In the rows, 128 means zero.
Each row of numbers stands for one element and depends on some of the facts below. Use the named rows to name the rest.

How the elements are related:
brufladul(mafli, vuse); brufladul(flegredel, sturu); brufladul(bigregru, gidaskar)
brufladul(plapiflok, kluden); brufladul(rula, tova); brufladul(flapul, niski)
brufladul(nidrel, bedru); brufladul(fetromor, plegras); brufladul(gadis, plutruk)
brufladul(pusku, dolis); brufladul(skozamem, mubek); brufladul(votizak, skodrem)
brufladul(sizir, laduk); brufladul(kledo, drutral); brufladul(nubre, podis)
brufladul(stosko, skozamem); brufladul(tafek, bribre); brufladul(tova, fetromor)
brufladul(truplek, dribal); brufladul(kuno, gili); brufladul(dabe, plagrim)
brufladul(niski, posken); brufladul(gili, klebrir); brufladul(leplir, gadis)
brufladul(puser, vako); brufladul(rutroli, kugrak); brufladul(gomol, tamu)
brufladul(gigur, dregu); brufladul(fegras, gopur); brufladul(pabokli, skaskik)
brufladul(gruneve, difer); brufladul(motir, broskek); brufladul(stustu, megral)
brufladul(tamu, flegredel); brufladul(rigri, pusku); brufladul(bretron, stustu)
brufladul(trutreskim, sizir); brufladul(plesa, flotis); brufladul(kugrak, muklas)
brufladul(zomor, sudrer); brufladul(stako, gomol); brufladul(sotroklum, stasko)
brufladul(brodrus, tetru); brufladul(drutral, skedul); brufladul(kluden, puser)
brufladul(kiploplom, muzol); brufladul(trora, rula); brufladul(telem, pobul)
brufladul(grestes, nubre); brufladul(muzol, mafli); brufladul(vepimi, gigur)
brufladul(deplok, tremirim); brufladul(kugrir, telem); brufladul(gusu, puzil)
brufladul(keza, bigregru); brufladul(grasim, votizak); brufladul(vato, brodrus)
brufladul(posken, mezosu); brufladul(skavetar, geklom); brufladul(kestil, drustom)
brufladul(plagrim, flaski); brufladul(truras, fegras); brufladul(safel, listen)
brufladul(brego, plesa); brufladul(trupuskon, bovul); brufladul(buplibar, letupul)
brufladul(sofli, tredrur); brufladul(sudrer, pulur); brufladul(pulur, sovi)
brufladul(reven, grasim); brufladul(grodrok, folu); brufladul(bovul, buplibar)
brufladul(tetru, trutreskim); brufladul(sosko, fada); brufladul(sovi, kiploplom)
brufladul(megral, trora); brufladul(listen, reven); brufladul(dregu, flapul)
brufladul(flotis, fomure); brufladul(bedru, tafek); brufladul(brufora, kita)
brufladul(flaski, safel); brufladul(plutruk, sosko); brufladul(teto, leplir)
brufladul(letupul, sofli); brufladul(skaskik, gruneve); brufladul(sturu, gaflus)
brufladul(mezosu, maplor); brufladul(gidaskar, pemori); brufladul(saskel, brufora)
brufladul(poplo, truplek); brufladul(pemori, teto); brufladul(netas, poplo)
brufladul(bribre, vepimi); brufladul(brazak, togru); brufladul(drustom, saskel)
brufladul(dolis, deplok); brufladul(togru, kugrir); brufladul(laduk, rutroli)
brufladul(dribal, trupuskon); brufladul(podis, plapiflok); brufladul(maplor, keza)
brufladul(gaflus, grodrok); brufladul(fada, klubradru); brufladul(gopur, stosti)
brufladul(pobul, brego); brufladul(rafadrak, sotroklum); brufladul(kita, brazak)
brufladul(tredrur, motir); bivem(mafli, 113); bivem(flegredel, 21)
bivem(bigregru, 21); bivem(klubradru, 113); bivem(tremirim, 21)
bivem(plapiflok, 21); bivem(rula, 21); bivem(flapul, 21)
bivem(nidrel, 113); bivem(klebrir, 113); bivem(fetromor, 113)
bivem(gadis, 21); bivem(pusku, 113); bivem(skozamem, 21)
bivem(votizak, 113); bivem(sizir, 21); bivem(kledo, 113)
bivem(nubre, 21); bivem(stosko, 113); bivem(tafek, 21)
bivem(tova, 21); bivem(folu, 113); bivem(truplek, 21)
bivem(kuno, 21); bivem(dabe, 21); bivem(niski, 113)
bivem(skodrem, 21); bivem(gili, 21); bivem(leplir, 21)
bivem(stasko, 21); bivem(puser, 21); bivem(rutroli, 21)
bivem(gomol, 21); bivem(gigur, 113); bivem(fegras, 21)
bivem(pabokli, 21); bivem(stosti, 21); bivem(gruneve, 21)
bivem(motir, 21); bivem(stustu, 21); bivem(tamu, 113)
bivem(rigri, 21); bivem(bretron, 113); bivem(trutreskim, 21)
bivem(plesa, 113); bivem(kugrak, 113); bivem(zomor, 21)
bivem(stako, 21); bivem(sotroklum, 21); bivem(brodrus, 21)
bivem(drutral, 21); bivem(kluden, 21); bivem(plegras, 113)
bivem(kiploplom, 113); bivem(muklas, 21); bivem(trora, 21)
bivem(telem, 113); bivem(grestes, 21); bivem(muzol, 21)
bivem(vepimi, 21); bivem(vuse, 21); bivem(deplok, 21)
bivem(kugrir, 21); bivem(gusu, 113); bivem(keza, 21)
bivem(grasim, 113); bivem(vato, 21); bivem(posken, 21)
bivem(skavetar, 21); bivem(kestil, 21); bivem(plagrim, 21)
bivem(truras, 21); bivem(grutre, 21); bivem(broskek, 21)
bivem(safel, 21); bivem(brego, 113); bivem(trupuskon, 21)
bivem(buplibar, 113); bivem(sofli, 113); bivem(sudrer, 113)
bivem(pulur, 21); bivem(reven, 21); bivem(grodrok, 21)
bivem(bovul, 21); bivem(tetru, 21); bivem(sosko, 21)
bivem(sovi, 21); bivem(megral, 21); bivem(listen, 21)
bivem(dregu, 21); bivem(flotis, 21); bivem(bedru, 21)
bivem(brufora, 21); bivem(geklom, 21); bivem(flaski, 21)
bivem(plutruk, 21); bivem(teto, 113); bivem(letupul, 21)
bivem(skaskik, 113); bivem(sturu, 113); bivem(skedul, 21)
bivem(mezosu, 21); bivem(puzil, 113); bivem(vako, 113)
bivem(gidaskar, 21); bivem(saskel, 21); bivem(poplo, 21)
bivem(pemori, 113); bivem(fomure, 21); bivem(netas, 21)
bivem(bribre, 21); bivem(brazak, 21); bivem(drustom, 21)
bivem(davur, 113); bivem(dolis, 21); bivem(togru, 113)
bivem(laduk, 113); bivem(dribal, 21); bivem(podis, 21)
bivem(difer, 21); bivem(maplor, 113); bivem(gaflus, 113)
bivem(mubek, 21); bivem(fada, 21); bivem(gopur, 21)
bivem(pobul, 21); bivem(rafadrak, 21); bivem(kita, 113)
bivem(tredrur, 113)

Known rows:
[119 139 125 126 144 128 127 119 135 160 123 146 150 130  95 130  92 132
 112 114 118 109 130 143 112 123]: pulur
[127 126 119 114 149 129 122 133 121 113 114 138  85 130 105 125 125 129
 123 129 136 130 127 143 108 115]: truplek
[130 134 122 122 128 129 126 127 127 128 123 132 112 124 120 125 121 128
 130 128 118 124 124 159 115 124]: gruneve
[139 162 123 134 133 148 128 141 140 131 117 140  75 111 137 128 109 128
 141 126 113 131 120 166 134 129]: difer
[106 139 124  59  75 135 123 108 108 120 120 121 184 102 139 129 114 118
 124 132 116 131 125 152 103 127]: trutreskim
[112 138 123  69  87 133 124 112 111 123 120 123 171 108 135 129 116 120
 125 131 117 130 124 153 105 126]: tetru
[120 109 144 140 129 121 132 128 130 128 141 117 172 139 143 135 146 128
 123 128 154 136 138  51 157 137]: gusu
[124 122 117 114 165 134 120 139 118 101 106 143  60 132  98 126 127 129
 121 130 148 135 130 131 106 110]: bovul
[107 113 145 107  99 127 130 118 120 124 140 111 209 126 156 137 140 121
 119 131 153 141 138  46 153 139]: kugrak
[134 164 122 121 122 150 127 137 137 129 116 137  89 104 143 129 107 126
 141 127 113 133 121 164 132 129]: muklas
[ 95 133 108 163 113 143 119 130  93 109 121 111  89 162 150 128 134 136
 129 105 121 119 125 163  92 153]: listen
[130  92 141 116 130 110 133 126 125 162 151 127 146 128 140 129 146 133
 132 115 143 133 141  34 162 148]: kita
[130 132 123 117 127 125 126 125 124 128 123 130 119 128 118 125 123 128
 129 128 118 124 124 160 112 123]: dolis
[131 134 121 122 127 129 126 127 127 128 122 132 111 125 120 125 122 128
 130 128 117 124 124 160 115 124]: drutral
[133 162 119 143 130 151 127 142 133 126 116 136  69 116 144 128 111 129
 140 122 114 130 120 168 130 135]: skodrem
[139 130 101 147 117 103 126 152 123 100 135 140 142 144 126 126 111 131
 102 128  97 134 118 182 117 108]: plutruk
[119 119 157 140 133 126 130 134 120 124 140 129 212 129 141 132 167 131
 122 153 150 131 124  61 161 139]: fetromor
[128 130 119 122 143 133 124 132 123 117 116 138  87 125 112 125 123 128
 127 129 130 129 127 147 113 119]: motir
[127 132 145 151 132 138 133 139 142 131 137 123 142 127 157 137 135 128
 131 126 151 142 135  58 174 141]: davur
[130 135 142 158 130 135 133 146 143 125 138 126 140 130 162 138 130 128
 127 125 146 146 133  63 177 139]: klubradru
[128 129 113 148 127 120 126 124 132 127 127 139 112 141 114 122 116 123
 127 126 117 132 116 174 107 127]: bedru

Rows to name:
No name comes twice in this set of rows, the named rows included.
[128 140 150 152 134 142 133 143 140 129 135 129 152 122 158 136 142 129
 133 135 149 141 129  61 178 142]  plegras
[127 127 107 165 127 118 127 122 136 125 128 142 106 149 110 121 112 119
 128 125 117 137 112 182 104 129]  tafek
[125 132 120 127 124 130 125 126 121 125 123 128 112 130 124 125 124 129
 129 125 119 123 124 160 110 128]  dabe
[117  97 122 208 134 119 134 112 144 122 149 126 157 164 132 128 138 112
 131 131 156 149 127  74 145 143]  gigur
[130 121  99 187 136 135 130 108 142 121 128 136  95 141 110 118 117 112
 144 136 120 133 118 176 103 128]  dregu
[127 128 120 116 140 128 124 131 122 118 117 135  97 128 110 125 125 129
 125 129 128 128 126 150 110 118]  poplo
[136 120 106 159 142 158 132 104 138 115 124 116 102 112 118 120 133 117
 157 153 123 115 136 150 111 117]  posken
[112 110 148 139 136 119 132 121 133 149 143 126 200 145 125 137 127 130
 109 118 154 126 142  40 155 136]  sudrer
[ 95 114 147  75  75 128 129 108 110 121 139 105 246 116 162 139 138 117
 117 132 153 143 139  42 146 140]  laduk
[126 126 102 179 129 118 127 119 139 125 129 144 101 153 109 120 110 116
 130 126 116 139 111 186 103 131]  bribre
[118 136 124  88 101 131 124 117 115 125 122 125 152 115 128 127 118 123
 125 130 117 127 125 155 108 125]  brodrus
[119 105 142 145 128 118 132 125 130 127 143 118 175 146 139 134 144 126
 120 127 154 138 136  55 153 137]  nidrel
[127 124  99 187 130 121 128 116 141 123 129 144  97 153 108 119 110 114
 134 128 118 140 111 187 102 131]  vepimi
[132 121 101 180 139 144 131 105 141 119 126 129  95 131 112 119 123 113
 150 142 122 127 124 167 105 125]  flapul

Now the same elements, written a new way:
Some elements and their rows:
[129 142 144  94 148 129 131 146 154 118 113 108 120 128 128 133 149 129
 148 147 119 103 124 154 120 142 118 101 128 111 177 107 114 141 128 128
 119  71 110 129 126  80 131 134]: tremirim
[132 133 134 121 136 128 126 134 135 128 123 126 137 124 127 132 125 127
 134 124 114 137 123 141 127 131 135 126 129 131 130 126 126 128 132 126
 122 118 123 128 134 119 131 132]: deplok
[122 139 152 108 146 126 128 146 157 117 124 107 123 134 125 139 147 132
 147 147 118 111 125 161 119 139 108 105 126 110 170 105 112 154 126 131
 123  74 104 132 128  57 127 138]: skodrem
[116 116 117 136 112 128 135 115 118 131 138 131 100 134 131 119 140 133
 117 146 163 103 137  97 130 122 112 127 125 117 133 129 126 133 118 134
 143 145 135 130 109 134 121 117]: gusu
[111 126 130 109 123 129 139 125 137 122 128 113  83 135 132 121 162 137
 130 169 169  73 137 109 123 131  94 104 123  99 180 110 113 149 115 135
 139 102 122 133 101  89 118 117]: puzil
[138 122 112 182 119 137 141 101  63 141 118 121 123 130 117 157 102 147
 146 148 162 134 123  65 135 132 102 100 129 120 133 102 162 137 106 101
 190 217 118 123  91 211 127  90]: gaflus
[128 131 120 133 131 131 115 127 117 136 126 127 136 112 135 136 123 113
 124 113  93 148 121 147 134 133 130 137 130 136 123 131 122 103 128 133
 110 121 134 131 135 140 126 134]: drustom
[158 127 136 134 127 135 127 137 103 157 141 116 115 112 125 124 106 108
 129 107 132 104 117 116 107 114 150 117 127 140 100 142 160 119 156 126
 125 105 128 134 147  88 108 135]: stustu
[124 113 118 144 106 130 134 114 102 144 145 130  96 128 130 116 129 126
 112 137 170  94 135  85 123 115 121 127 124 124 116 138 139 131 127 133
 146 149 139 133 114 122 112 119]: bretron
[ 96 117 102 174 112 137 127  99  93 117 145 119  98 116 153 137 144 107
  98 122 104 109 136  98 142 116  84 141 124 110 118 134 122  82 116 145
 126 136 152 130 122 190 139 122]: brego
[129 137 120 136 124 121 128 134 127 122 125 123 141 123 121 128 121 129
 134 126 111 140 128 142 127 126 146 139 129 136 129 129 128 125 135 124
 116 133 127 127 138 141 137 134]: vato
[160 139 125 176 141 139 133 117  69 142 101 114 163 122 111 176  81 143
 169 127 114 173 108 105 134 144 122  95 134 135 128  92 169 131 116  87
 176 202 103 118 114 220 142 100]: flegredel
[181  96 128 130 131 124 133 110 137 125 100 152  96 152 127 114 123 161
 120  99 161  63 154 100 134 143 101 176 120 120 125 123 162 103 123 135
 198 140 190 113 122 167  91 143]: teto
[129 144 143  95 146 129 130 146 154 117 113 107 119 128 129 133 149 130
 147 146 121 105 124 153 120 141 115 101 128 111 177 106 114 143 127 128
 118  70 110 129 126  77 132 133]: difer
[130 141 141 100 144 128 130 145 150 118 115 110 122 127 129 133 144 128
 145 143 119 109 124 151 122 139 119 106 129 115 170 109 118 141 129 127
 119  79 113 129 128  89 132 133]: grutre
[122 129  98  81 163 146 128 153 144 103 107 144 198 150 134 133 119 103
 114 108 144 195 145 130 140 107 143 116 130 130 130 147 124  99 150 130
 154 133  93 109 118  52 168 116]: letupul
[127 133 121 101 150 135 128 144 142 113 116 130 160 137 131 132 127 117
 126 120 127 157 132 139 132 122 133 118 129 127 137 132 124 117 139 129
 135 116 109 119 128  88 149 126]: motir
[124 129 101  87 161 142 126 149 141 109 110 143 187 144 133 134 116 107
 116 109 142 191 142 131 138 109 144 117 129 133 129 145 126 104 147 129
 149 135  98 112 120  62 159 118]: dribal
[ 94 115  92 169 106 140 116  96  82 131 143 120  93 103 160 137 147  98
  93 120  91 111 131 113 149 122  80 146 125 113 132 133 111  64 110 154
 113 128 157 135 115 187 125 124]: togru
[138 134 129 135 135 130 126 131 118 131 119 127 146 125 123 141 112 129
 139 120 113 148 121 132 129 131 135 123 131 135 123 122 137 127 129 118
 134 141 123 124 132 150 134 127]: stako
[149 136 126 154 138 134 128 124  94 137 112 121 154 124 117 156  97 135
 152 123 115 160 115 119 132 137 129 110 132 136 124 108 151 127 124 102
 152 172 114 122 124 180 136 113]: gomol

Name these rows:
No name comes twice in this set of rows, the named rows included.
[119 123 129 103 132 128 139 125 143 127 121 118  78 135 130 123 160 140
 134 164 166  61 141 110 123 138  94 107 122  97 185 110 118 144 115 140
 149 104 132 131 106  96 124 120]  klubradru
[108 116 161 184 117 115 113 132 143 132 174 130 160 150 109 160 112 133
 129 119 105 178 126 173 119 119 107 151 121 132  70 126 123 171 126 139
 144 151 101 143 146  35 114 149]  flaski
[ 91 116  94 177 111 140 122  97  85 121 146 115  91 108 159 138 146 100
  93 119  91 110 134 107 147 119  77 144 124 108 122 134 116  67 114 151
 116 127 157 133 120 198 135 123]  telem
[200 115 139 104 170 124 123 128 159 134  85 150 122 142 116 135 106 152
 142  77 106  88 145 147 131 157 126 170 122 132 127 123 162  91 135 133
 183 127 187 111 154 152 120 153]  leplir
[147 128 120  79 117 122 104 140 127 180 112 147 136 109 121 113 125 125
 133 135 138 148 115 169 129 151 155 127 136 150 148 127 107 132 119 134
 106 122 122 143 103  61  73 134]  puser
[124 149 149  81 146 127 129 140 160 103 118 115 119 128 135 134 150 134
 147 152 128 104 122 151 119 140 118  99 125 115 176 107 108 147 128 117
 112  66 118 130 130  92 135 126]  vuse
[159 123 107  62  97 120  89 136 118 219 110 167 138  97 118 102 117 125
 129 136 154 166 109 183 131 159 176 137 139 170 143 133  99 129 113 138
 102 143 125 152  86  34  38 134]  plapiflok
[125 131 114 137 128 133 111 125 111 139 125 126 134 105 140 137 126 106
 120 110  79 146 119 154 137 134 124 139 130 135 124 131 116  88 126 138
 103 116 138 133 133 147 123 135]  saskel
[130 118 170 161 100 130 142 136 129  85 122 113 176 154 144  84 138 140
 112 102 122 166 109 111 134 121 130 152 148 136  80 125 138 161 129 104
  93  80 102 112 125 205  81 160]  mezosu
[131 133 128 128 131 129 122 131 126 132 124 128 139 121 129 132 122 122
 129 118 106 143 123 144 129 131 134 132 129 134 122 130 127 115 131 128
 119 125 129 128 136 134 129 133]  kestil

